Here is a tiny trained network, its code and every weight. The questions are about switching its units off for an input and a target symbol, where a switched-off unit gives its printed mean instead of its output.

import numpy as np


def w(rows, s, z=0):
    codes = np.array(rows[::2]) - 128.0
    scale = np.full(codes.shape[1], s)
    scale[-1] = z or s
    return codes * scale


def softmax(a):
    e = np.exp(a - a.max(-1, keepdims=True))
    return e / e.sum(-1, keepdims=True)


def log_softmax(a):
    a = a - a.max(-1, keepdims=True)
    return a - np.log(np.exp(a).sum(-1, keepdims=True))


def net(x, mask):
    ids = ['αβγεζηλστφψω'.index(c) for c in x.split()]
    T = len(ids)
    res = E[ids] + P[:T]
    u = 0
    for l in range(3):
        r = res
        for j in range(3):
            rows = slice(2 * j, 2 * j + 2)
            q, k, v = (r @ M[l][rows].T for M in (Q, K, V))
            z = softmax(np.where(np.tri(T) > 0, q @ k.T / 2**0.5, -1e9)) @ v
            o = O[l][rows]
            res = res + np.where(mask[u + j], z, o[:, -1]) @ o[:, :-1]
        u += 3
    return log_softmax(res[-1] @ U[:, :-1].T + U[:, -1])


Q, K, V, O = {}, {}, {}, {}
E = w([
[119,150,88],'α',
[126,125,150],'β',
[159,109,72],'γ',
[83,198,117],'ε',
[201,150,39],'ζ',
[172,162,212],'η',
[139,203,156],'λ',
[94,135,35],'σ',
[76,205,10],'τ',
[140,169,54],'φ',
[145,162,61],'ψ',
[215,95,153],'ω',
],0.012)
P = w([
[198,108,113],'0',
[2,210,51],'1',
[16,193,62],'2',
[29,175,52],'3',
[77,148,75],'4',
[26,195,78],'5',
[94,159,128],'6',
[106,138,147],'7',
[96,166,195],'8',
[110,161,152],'9',
[101,183,102],'10',
[99,177,183],'11',
[87,197,193],'12',
],0.0077)
Q[0] = w([
[99,146,184],'L0H0',
[177,160,130],'L0H0',
[192,35,253],'L0H1',
[181,93,201],'L0H1',
[94,127,76],'L0H2',
[162,140,179],'L0H2',
],0.013)
K[0] = w([
[209,145,141],'L0H0',
[127,194,123],'L0H0',
[23,58,96],'L0H1',
[92,85,152],'L0H1',
[65,182,87],'L0H2',
[246,130,82],'L0H2',
],0.011)
V[0] = w([
[62,211,110],'L0H0',
[123,227,154],'L0H0',
[129,200,94],'L0H1',
[1,82,93],'L0H1',
[180,146,125],'L0H2',
[107,79,72],'L0H2',
],0.009)
O[0] = w([
[112,126,142,255],'L0H0',
[81,97,130,187],'L0H0',
[87,142,142,200],'L0H1',
[175,139,5,108],'L0H1',
[74,113,133,105],'L0H2',
[183,115,123,164],'L0H2',
],0.011,0.0061)
Q[1] = w([
[173,129,71],'L1H0',
[144,250,127],'L1H0',
[80,134,99],'L1H1',
[98,140,89],'L1H1',
[124,156,192],'L1H2',
[60,120,145],'L1H2',
],0.016)
K[1] = w([
[155,103,185],'L1H0',
[200,98,6],'L1H0',
[92,117,103],'L1H1',
[58,231,112],'L1H1',
[196,59,162],'L1H2',
[213,183,212],'L1H2',
],0.011)
V[1] = w([
[211,48,112],'L1H0',
[115,49,151],'L1H0',
[44,137,151],'L1H1',
[75,95,116],'L1H1',
[103,73,253],'L1H2',
[222,73,128],'L1H2',
],0.011)
O[1] = w([
[139,28,154,15],'L1H0',
[255,185,177,76],'L1H0',
[130,48,244,255],'L1H1',
[196,127,201,183],'L1H1',
[234,84,178,119],'L1H2',
[235,68,27,6],'L1H2',
],0.0057,0.0068)
Q[2] = w([
[111,199,110],'L2H0',
[41,163,128],'L2H0',
[9,175,170],'L2H1',
[135,54,65],'L2H1',
[136,183,203],'L2H2',
[102,193,177],'L2H2',
],0.015)
K[2] = w([
[186,182,150],'L2H0',
[126,73,228],'L2H0',
[192,143,60],'L2H1',
[77,253,132],'L2H1',
[81,96,81],'L2H2',
[105,133,63],'L2H2',
],0.012)
V[2] = w([
[30,165,180],'L2H0',
[208,156,101],'L2H0',
[254,61,100],'L2H1',
[134,102,223],'L2H1',
[125,131,63],'L2H2',
[76,117,127],'L2H2',
],0.009)
O[2] = w([
[194,90,90,249],'L2H0',
[45,112,156,63],'L2H0',
[128,42,85,130],'L2H1',
[31,125,145,124],'L2H1',
[132,92,2,131],'L2H2',
[88,140,126,169],'L2H2',
],0.008,0.013)
U = w([
[66,151,139,254],'α',
[2,111,130,164],'β',
[89,50,126,83],'γ',
[89,230,166,69],'ε',
[134,85,175,110],'ζ',
[58,100,208,19],'η',
[113,176,206,158],'λ',
[153,112,90,174],'σ',
[101,232,136,51],'τ',
[104,157,159,80],'φ',
[100,138,157,66],'ψ',
[111,29,175,80],'ω',
],0.0062,0.0058)

Each question gives the input, a string of symbols that net reads in full, and the target symbol t.
The units are the heads (2 rows each of Q, K, V and O). Each row of codes is followed by its name. A weight is (code - 128) times the scale printed after its matrix; where a second scale follows, it is the last column's (O and U).
mask holds one flag per head, layer by layer. A switched-off head (its flag False) gives its mean, the last column of its rows in O, instead of its output. The means were averaged over made-up inputs and are rounded, as every weight is.
A unit's drop is (log p(t) with every unit on - log p(t) with that unit switched off) / (log p(t) with every unit on - log p(t) with every unit switched off).
The circuit of an input: a set's keep is (log p(t) with only the set's units on - log p(t) with every unit switched off) / (log p(t) with every unit on - log p(t) with every unit switched off). Starting from all 9 units, units are removed one at a time, each time the one whose removal leaves the highest keep (on an exact tie, the one counted first), for as long as the keep stays at least 0.8.
units of the circuit, in order: the units of the circuit, biggest drop first
most important unit: the unit with the biggest drop
which heads matter: for each layer, one digit per head in row order, 1 if its drop is at least 0.15 and else 0, layers parted by /
drop when u is switched off: that unit's drop, to one decimal
input η α σ β, target η: most important unit => L0H1
input β σ ω ζ λ ζ, target β: units of the circuit, in order => [L1H2; L2H0; L2H1]
input β β λ ε σ σ φ σ γ ε, target β: units of the circuit, in order => [L0H1; L1H2; L2H1; L2H0]
input β τ λ σ σ β β ε τ, target β: units of the circuit, in order => [L1H2; L0H1; L2H0; L2H1]
input β γ ε α ψ β τ ε σ φ, target β: units of the circuit, in order => [L1H2; L0H1; L2H0; L2H1]
input τ η β σ ε λ ε σ α σ ε, target τ: which heads matter => 010 / 001 / 010
input β α ψ σ ψ β σ σ α β ζ τ, target β: units of the circuit, in order => [L1H2; L2H0; L2H1; L1H0]
input λ β σ η σ β β ζ τ, target λ: units of the circuit, in order => [L0H1; L2H2; L1H2; L1H1]
input β α σ ε λ β α σ β σ α β, target β: units of the circuit, in order => [L0H1; L1H2; L2H1; L2H0]
input β φ α σ ω σ α α β σ ω α, target β: units of the circuit, in order => [L1H2; L0H1; L2H0; L2H1]
input τ λ λ β γ ψ σ α τ, target τ: units of the circuit, in order => [L2H1; L1H2; L0H1]
input β α ε α σ σ ζ α, target β: units of the circuit, in order => [L1H2; L2H1; L2H0]
input τ σ σ ω τ, target τ: which heads matter => 000 / 001 / 010
input ω γ α ε σ ε, target ω: units of the circuit, in order => [L1H2; L2H1; L0H1]
input β σ σ λ, target β: which heads matter => 001 / 101 / 110
input β ω λ σ σ, target β: most important unit => L1H2
input λ λ σ η, target λ: which heads matter => 011 / 011 / 001
input σ λ σ, target σ: which heads matter => 110 / 011 / 111
input σ ε β ψ φ φ ψ σ β σ λ ζ τ, target σ: which heads matter => 110 / 011 / 111
input σ σ φ σ η φ ε λ η, target σ: most important unit => L0H1
input σ β ω σ σ ε β σ ε ω ψ σ ψ, target σ: which heads matter => 110 / 011 / 011
input σ σ λ σ λ α λ, target σ: which heads matter => 110 / 011 / 111
input λ σ σ α β σ φ, target λ: which heads matter => 010 / 001 / 001
input λ σ λ, target λ: drop when L1H1 is switched off => 0.1
input λ σ ε γ σ σ, target λ: drop when L1H2 is switched off => 0.2
input β σ φ λ λ σ σ, target β: drop when L2H1 is switched off => 0.3
input β τ σ β, target β: drop when L1H2 is switched off => 0.8
